Below is a small trained network, with its code and all its weights. Each question gives an input and a target symbol and asks what happens when units are switched off, that is, made to give their printed mean instead of their output.

import numpy as np


def w(rows, s, z=0):
    codes = np.array(rows[::2]) - 128.0
    scale = np.full(codes.shape[1], s)
    scale[-1] = z or s
    return codes * scale


def norm(h):
    return h / np.sqrt((h * h).mean(-1, keepdims=True) + 1e-5)


def f(y):
    return y / 2 * (1 + np.tanh(0.7978845608 * (y + 0.044715 * y**3)))


def softmax(a):
    e = np.exp(a - a.max(-1, keepdims=True))
    return e / e.sum(-1, keepdims=True)


def log_softmax(a):
    a = a - a.max(-1, keepdims=True)
    return a - np.log(np.exp(a).sum(-1, keepdims=True))


def net(x, mask):
    ids = ['ΞΩημφψ'.index(c) for c in x.split()]
    T = len(ids)
    res = E[ids] + P[:T]
    u = 0
    for l in range(2):
        r = norm(res)
        for j in range(3):
            rows = slice(4 * j, 4 * j + 4)
            q, k, v = (r @ M[l][rows].T for M in (Q, K, V))
            z = softmax(np.where(np.tri(T) > 0, q @ k.T / 4**0.5, -1e9)) @ v
            o = O[l][rows]
            res = res + np.where(mask[u + j], z, o[:, -1]) @ o[:, :-1]
        u += 3
        y = f(norm(res) @ A[l][:, :-1].T + A[l][:, -1])
        res = res + np.where(mask[u : u + 12], y, B[l][:, -1]) @ B[l][:, :-1]
        u += 12
    return log_softmax(norm(res)[-1] @ U[:, :-1].T + U[:, -1])


Q, K, V, O, A, B = {}, {}, {}, {}, {}, {}
E = w([
[139,62,175],'Ξ',
[104,118,51],'Ω',
[253,169,107],'η',
[7,159,34],'μ',
[107,166,254],'φ',
[110,68,184],'ψ',
],0.0097)
P = w([
[130,236,251],'0',
[134,201,217],'1',
[132,189,167],'2',
[126,168,123],'3',
[129,146,79],'4',
[129,126,42],'5',
[130,99,8],'6',
],0.0029)
Q[0] = w([
[144,114,148],'L0H1',
[60,131,134],'L0H1',
[151,157,81],'L0H1',
[209,115,134],'L0H1',
[34,143,133],'L0H2',
[117,182,180],'L0H2',
[155,184,185],'L0H2',
[151,16,22],'L0H2',
[157,158,81],'L0H3',
[139,88,105],'L0H3',
[64,8,121],'L0H3',
[112,126,27],'L0H3',
],0.012)
K[0] = w([
[155,146,115],'L0H1',
[118,134,148],'L0H1',
[86,92,134],'L0H1',
[157,133,97],'L0H1',
[169,76,69],'L0H2',
[182,142,97],'L0H2',
[174,168,118],'L0H2',
[16,100,192],'L0H2',
[79,130,84],'L0H3',
[83,106,123],'L0H3',
[82,94,210],'L0H3',
[6,126,114],'L0H3',
],0.013)
V[0] = w([
[94,97,118],'L0H1',
[81,76,111],'L0H1',
[46,46,109],'L0H1',
[7,4,86],'L0H1',
[224,102,90],'L0H2',
[203,109,101],'L0H2',
[115,132,137],'L0H2',
[125,122,129],'L0H2',
[203,218,82],'L0H3',
[132,138,124],'L0H3',
[123,121,131],'L0H3',
[103,97,145],'L0H3',
],0.0036)
O[0] = w([
[130,150,152,99],'L0H1',
[130,155,165,74],'L0H1',
[129,200,198,56],'L0H1',
[135,222,243,2],'L0H1',
[100,193,157,32],'L0H2',
[105,181,150,57],'L0H2',
[132,125,121,145],'L0H2',
[132,133,128,124],'L0H2',
[80,190,2,169],'L0H3',
[124,134,108,135],'L0H3',
[130,128,130,124],'L0H3',
[144,106,174,114],'L0H3',
],0.0045,0.0013)
A[0] = w([
[72,35,157,96],'L0N1',
[66,55,143,72],'L0N2',
[254,175,66,53],'L0N3',
[206,102,139,35],'L0N4',
[117,133,154,94],'L0N5',
[197,68,132,3],'L0N6',
[128,127,131,127],'L0N7',
[119,115,138,121],'L0N8',
[74,39,162,89],'L0N9',
[74,158,123,64],'L0N10',
[218,78,81,26],'L0N11',
[249,191,152,63],'L0N12',
],0.008,0.0026)
B[0] = w([
[248,103,113,203],'L0N1',
[190,106,98,159],'L0N2',
[149,236,38,254],'L0N3',
[117,79,101,94],'L0N4',
[91,169,144,130],'L0N5',
[63,88,60,92],'L0N6',
[126,131,130,127],'L0N7',
[129,135,134,128],'L0N8',
[242,116,115,200],'L0N9',
[28,162,44,163],'L0N10',
[43,208,129,180],'L0N11',
[218,38,160,175],'L0N12',
],0.012,0.0013)
Q[1] = w([
[87,166,99],'L1H1',
[88,96,104],'L1H1',
[66,111,29],'L1H1',
[151,223,92],'L1H1',
[162,129,175],'L1H2',
[193,184,109],'L1H2',
[123,114,148],'L1H2',
[71,80,145],'L1H2',
[172,197,5],'L1H3',
[128,121,120],'L1H3',
[163,171,162],'L1H3',
[124,202,228],'L1H3',
],0.02)
K[1] = w([
[142,209,154],'L1H1',
[146,128,179],'L1H1',
[90,152,251],'L1H1',
[63,204,113],'L1H1',
[101,41,116],'L1H2',
[98,111,210],'L1H2',
[126,109,110],'L1H2',
[154,137,50],'L1H2',
[166,236,99],'L1H3',
[135,127,122],'L1H3',
[102,113,197],'L1H3',
[41,132,191],'L1H3',
],0.018)
V[1] = w([
[146,209,145],'L1H1',
[143,77,59],'L1H1',
[183,211,141],'L1H1',
[66,78,193],'L1H1',
[128,127,127],'L1H2',
[120,133,155],'L1H2',
[98,134,212],'L1H2',
[186,184,85],'L1H2',
[49,120,145],'L1H3',
[80,42,245],'L1H3',
[87,128,132],'L1H3',
[122,120,139],'L1H3',
],0.011)
O[1] = w([
[148,194,120,185],'L1H1',
[72,89,189,43],'L1H1',
[172,146,138,177],'L1H1',
[159,106,55,159],'L1H1',
[119,127,130,127],'L1H2',
[159,132,117,143],'L1H2',
[215,144,88,168],'L1H2',
[93,91,193,154],'L1H2',
[207,81,116,100],'L1H3',
[188,140,3,3],'L1H3',
[163,103,134,119],'L1H3',
[135,129,115,116],'L1H3',
],0.011,0.0048)
A[1] = w([
[93,191,109,75],'L1N1',
[99,76,173,91],'L1N2',
[136,138,138,114],'L1N3',
[135,136,128,123],'L1N4',
[75,83,35,122],'L1N5',
[118,57,28,96],'L1N6',
[157,125,71,104],'L1N7',
[137,138,139,98],'L1N8',
[183,96,165,73],'L1N9',
[185,164,204,50],'L1N10',
[118,173,129,82],'L1N11',
[137,11,168,3],'L1N12',
],0.012,0.0051)
B[1] = w([
[96,49,120,221],'L1N1',
[176,169,72,160],'L1N2',
[121,121,134,135],'L1N3',
[120,125,134,142],'L1N4',
[119,252,150,173],'L1N5',
[59,108,84,210],'L1N6',
[67,167,136,254],'L1N7',
[124,120,136,115],'L1N8',
[124,64,148,159],'L1N9',
[88,156,204,230],'L1N10',
[105,81,124,165],'L1N11',
[23,141,131,134],'L1N12',
],0.021,0.0019)
U = w([
[231,161,15,208],'Ξ',
[251,56,162,107],'Ω',
[135,169,250,133],'η',
[74,31,108,166],'μ',
[39,181,52,96],'φ',
[84,172,113,2],'ψ',
],0.011,0.0057)

Each question gives the input, a string of symbols that net reads in full, and the target symbol t.
The units are the heads (4 rows each of Q, K, V and O) and the neurons (one row each of A and B). Each row of codes is followed by its name. A weight is (code - 128) times the scale printed after its matrix; where a second scale follows, it is the last column's (O, A, B and U).
mask holds one flag per unit, layer by layer, with each layer's heads first. A switched-off unit (its flag False) gives its mean, the last column of its rows in O or B, instead of its output. The means were averaged over made-up inputs and are rounded, as every weight is.
A unit's drop is (log p(t) with every unit on - log p(t) with that unit switched off) / (log p(t) with every unit on - log p(t) with every unit switched off).
The circuit of an input: a set's keep is (log p(t) with only the set's units on - log p(t) with every unit switched off) / (log p(t) with every unit on - log p(t) with every unit switched off). Starting from the 12 units with the biggest drops (on a tie, the unit counted first), units are removed one at a time, each time the one whose removal leaves the highest keep (on an exact tie, the one counted first), for as long as the keep stays at least 0.8.
circuit, biggest first: the units of the circuit, biggest drop first
unit that matters most: the unit with the biggest drop
k most important neurons: the k neurons with the biggest drops, biggest first
k most important neurons of layer l: the k neurons of layer l with the biggest drops, biggest first
heads that matter: for each layer, one digit per head in row order, 1 if its drop is at least 0.15 and else 0, layers parted by /
drop when u is switched off: that unit's drop, to one decimal
input Ω φ Ω, target Ξ: 4 most important neurons : L0N1, L0N9, L0N3, L0N12
input φ η φ η η, target φ: heads that matter : 111 / 001
input φ φ φ Ω φ φ η, target η: 2 most important neurons of layer 0 : L0N10, L0N11
input Ω φ φ Ξ, target μ: circuit, biggest first : L1H1
input φ Ξ φ ψ φ, target Ω: 3 most important neurons : L0N9, L0N1, L0N10
input φ μ Ω φ η Ω, target μ: 3 most important neurons : L0N3, L0N12, L1N1
input μ Ω ψ η Ω μ, target η: heads that matter : 000 / 001
input μ φ φ Ω Ω φ Ω, target Ξ: heads that matter : 000 / 110
input Ω η φ Ω, target μ: 2 most important neurons : L1N1, L0N12
input φ Ω φ η Ω Ω φ, target φ: 2 most important neurons : L0N10, L0N3
input μ Ω ψ, target Ω: heads that matter : 101 / 001
input φ ψ φ, target Ω: 4 most important neurons : L0N9, L0N1, L0N3, L0N6
input φ Ω Ξ μ μ η φ, target μ: 3 most important neurons : L0N10, L0N12, L0N1
input φ μ Ω φ, target φ: heads that matter : 110 / 111
input φ η μ, target η: unit that matters most : L1H3
input Ω Ω φ, target Ξ: heads that matter : 100 / 001
input μ η η η, target φ: heads that matter : 100 / 000
input η φ μ ψ φ, target μ: heads that matter : 111 / 111
input φ φ φ φ φ, target Ξ: heads that matter : 000 / 001
input Ξ Ω η, target η: most important neuron : L0N12
input μ φ Ω, target η: 2 most important neurons of layer 0 : L0N11, L0N6
input φ Ω φ ψ, target Ω: drop when L1H2 is switched off : 0.2
input ψ φ Ω, target η: drop when L0N11 is switched off : 0.1
input μ φ Ξ, target μ: drop when L0N6 is switched off : 1.1
